Below are the code and all the weights of a small trained network. Each question names an input and a class and asks about switching units off, where a switched-off unit gives its printed mean instead of its output.

import numpy as np


def w(rows, s, z=0):
    codes = np.array(rows[::2]) - 128.0
    scale = np.full(codes.shape[1], s)
    scale[-1] = z or s
    return codes * scale


def norm(h):
    return h / np.sqrt((h * h).mean(-1, keepdims=True) + 1e-5)


def f(y):
    return np.maximum(y, 0)


def log_softmax(a):
    a = a - a.max(-1, keepdims=True)
    return a - np.log(np.exp(a).sum(-1, keepdims=True))


def net(x, mask):
    res = np.array(x, float).reshape(1, 6) / 4 @ E
    u = 0
    for l in range(4):
        y = f(norm(res) @ A[l][:, :-1].T + A[l][:, -1])
        res = res + np.where(mask[u : u + 6], y, B[l][:, -1]) @ B[l][:, :-1]
        u += 6
    return log_softmax(norm(res)[-1] @ U[:, :-1].T + U[:, -1])


A, B = {}, {}
E = w([
[149,200,244,167,116,229,203],'x0',
[131,183,53,72,176,188,157],'x1',
[130,127,127,123,126,131,132],'x2',
[74,62,110,135,98,246,52],'x3',
[211,77,159,143,254,159,72],'x4',
[123,172,210,56,99,102,32],'x5',
],0.0021)
A[0] = w([
[190,77,140,214,55,65,68,6],'0.n0',
[183,187,205,116,152,66,206,81],'0.n1',
[168,115,181,191,211,120,4,32],'0.n2',
[137,45,246,174,120,77,154,92],'0.n3',
[19,48,209,128,134,233,115,136],'0.n4',
[65,60,195,205,78,98,115,45],'0.n5',
],0.0037,0.0017)
B[0] = w([
[85,212,86,102,221,192,127,171],'0.n0',
[220,139,40,217,96,119,31,221],'0.n1',
[189,47,117,65,62,126,253,226],'0.n2',
[113,226,27,58,210,206,133,214],'0.n3',
[231,160,74,222,116,93,45,254],'0.n4',
[80,184,44,38,165,203,195,193],'0.n5',
],0.0039,0.0026)
A[1] = w([
[90,127,149,102,34,120,154,2],'1.n0',
[144,182,135,53,132,146,86,205],'1.n1',
[40,183,153,158,29,113,134,29],'1.n2',
[125,145,77,160,137,156,81,132],'1.n3',
[166,134,254,40,58,83,35,86],'1.n4',
[140,205,160,141,142,43,159,34],'1.n5',
],0.0045,0.0016)
B[1] = w([
[161,91,86,121,37,125,189,147],'1.n0',
[49,117,89,194,199,182,215,252],'1.n1',
[237,65,88,50,123,173,224,184],'1.n2',
[84,183,200,96,104,69,178,236],'1.n3',
[89,80,89,253,155,124,233,205],'1.n4',
[213,136,15,111,176,135,78,171],'1.n5',
],0.0039,0.0028)
A[2] = w([
[100,58,103,168,89,253,75,121],'2.n0',
[54,145,138,53,166,197,153,29],'2.n1',
[107,90,113,126,21,243,50,89],'2.n2',
[203,72,49,156,108,139,132,232],'2.n3',
[92,166,133,175,68,133,32,155],'2.n4',
[189,197,226,140,52,170,118,2],'2.n5',
],0.0036,0.0015)
B[2] = w([
[214,178,75,176,206,44,167,186],'2.n0',
[130,167,88,108,158,152,149,152],'2.n1',
[212,195,50,110,147,3,155,159],'2.n2',
[66,182,227,133,100,113,131,252],'2.n3',
[107,161,168,142,163,80,143,139],'2.n4',
[124,168,197,97,84,163,39,145],'2.n5',
],0.0044,0.0043)
A[3] = w([
[230,46,200,126,212,180,109,163],'3.n0',
[122,139,188,197,83,216,140,56],'3.n1',
[70,86,106,234,139,124,184,2],'3.n2',
[20,3,62,55,134,23,77,181],'3.n3',
[107,251,137,128,178,142,241,244],'3.n4',
[192,110,113,109,32,174,185,210],'3.n5',
],0.0043,0.0017)
B[3] = w([
[67,126,67,40,7,83,210,161],'3.n0',
[155,192,253,116,170,114,126,145],'3.n1',
[82,85,196,202,158,54,126,145],'3.n2',
[193,193,249,122,132,222,122,161],'3.n3',
[78,55,128,123,123,141,51,255],'3.n4',
[149,96,163,66,165,97,142,157],'3.n5',
],0.0057,0.0089)
U = w([
[196,220,227,109,139,173,122,156],'0',
[156,69,73,48,35,96,246,121],'1',
[235,185,2,193,147,25,68,115],'2',
[68,122,59,91,195,216,96,104],'3',
[89,110,161,123,106,103,87,186],'4',
[58,50,185,223,167,83,167,91],'5',
[170,69,118,155,64,157,75,2],'6',
],0.0093,0.013)

Each question gives the input, the list of numbers given to net, and the class t.
The units are the neurons (one row each of A and B). Each row of codes is followed by its name. A weight is (code - 128) times the scale printed after its matrix; where a second scale follows, it is the last column's (A, B and U).
mask holds one flag per neuron, layer by layer. A switched-off neuron (its flag False) gives its mean, the last column of its row in B, instead of its output. The means were averaged over made-up inputs and are rounded, as every weight is.
A unit's drop is (log p(t) with every unit on - log p(t) with that unit switched off) / (log p(t) with every unit on - log p(t) with every unit switched off).
The circuit of an input: a set's keep is (log p(t) with only the set's units on - log p(t) with every unit switched off) / (log p(t) with every unit on - log p(t) with every unit switched off). Starting from the 12 units with the biggest drops (on a tie, the unit counted first), units are removed one at a time, each time the one whose removal leaves the highest keep (on an exact tie, the one counted first), for as long as the keep stays at least 0.8.
circuit, biggest first: the units of the circuit, biggest drop first
most important unit: the unit with the biggest drop
top k neurons: the k neurons with the biggest drops, biggest first
k most important neurons of layer l: the k neurons of layer l with the biggest drops, biggest first
input [-4,5,0,-8,-4,4], class 2: most important unit -> 1.n5
input [1,7,0,0,7,-3], class 1: top 3 neurons -> 3.n0, 0.n3, 0.n5
input [-1,-6,3,-5,6,7], class 5: top 4 neurons -> 1.n4, 1.n1, 0.n4, 1.n2
input [-3,-8,8,-6,3,-3], class 3: top 2 neurons -> 0.n3, 0.n0
input [3,-4,1,-7,5,-4], class 2: top 2 neurons -> 0.n1, 0.n3
input [8,-7,-5,7,-4,-1], class 0: top 2 neurons -> 0.n4, 2.n5
input [4,1,7,7,5,-2], class 2: top 2 neurons -> 2.n0, 2.n2
input [0,-6,-6,-1,-4,6], class 3: 3 most important neurons of layer 0 -> 0.n5, 0.n3, 0.n0
input [-8,-2,2,8,8,1], class 0: circuit, biggest first -> 3.n3, 3.n4
input [1,-8,-7,8,5,1], class 2: circuit, biggest first -> 2.n0, 2.n2
input [-2,-6,4,-8,-4,2], class 2: top 2 neurons -> 0.n1, 1.n5
input [-6,-8,-1,1,5,0], class 3: circuit, biggest first -> 0.n0, 0.n3
input [8,-6,1,-7,-5,-7], class 0: top 3 neurons -> 1.n1, 1.n4, 0.n1
input [1,6,-2,8,-4,7], class 2: circuit, biggest first -> 2.n2, 2.n0
input [5,-6,6,-1,5,4], class 3: 3 most important neurons of layer 0 -> 0.n3, 0.n5, 0.n0
input [-8,6,4,5,2,-7], class 0: top neuron -> 3.n3
input [-3,2,0,7,-6,3], class 2: circuit, biggest first -> 2.n2, 2.n0
input [1,5,-5,-7,2,8], class 5: circuit, biggest first -> 1.n4, 1.n1
input [6,7,-2,8,-8,-3], class 1: circuit, biggest first -> 2.n2, 1.n2, 0.n3
input [-4,2,0,4,4,1], class 0: top neuron -> 1.n1
input [-5,3,-6,4,2,-8], class 5: top 3 neurons -> 3.n2, 2.n0, 0.n3
input [-4,-3,4,6,6,7], class 5: top 2 neurons -> 1.n4, 0.n1
input [-5,-6,5,-1,3,4], class 3: top 2 neurons -> 0.n0, 0.n3
input [7,3,7,1,6,8], class 5: circuit, biggest first -> 1.n4, 1.n1, 3.n3
input [7,-6,4,6,-5,8], class 5: 2 most important neurons of layer 3 -> 3.n3, 3.n4
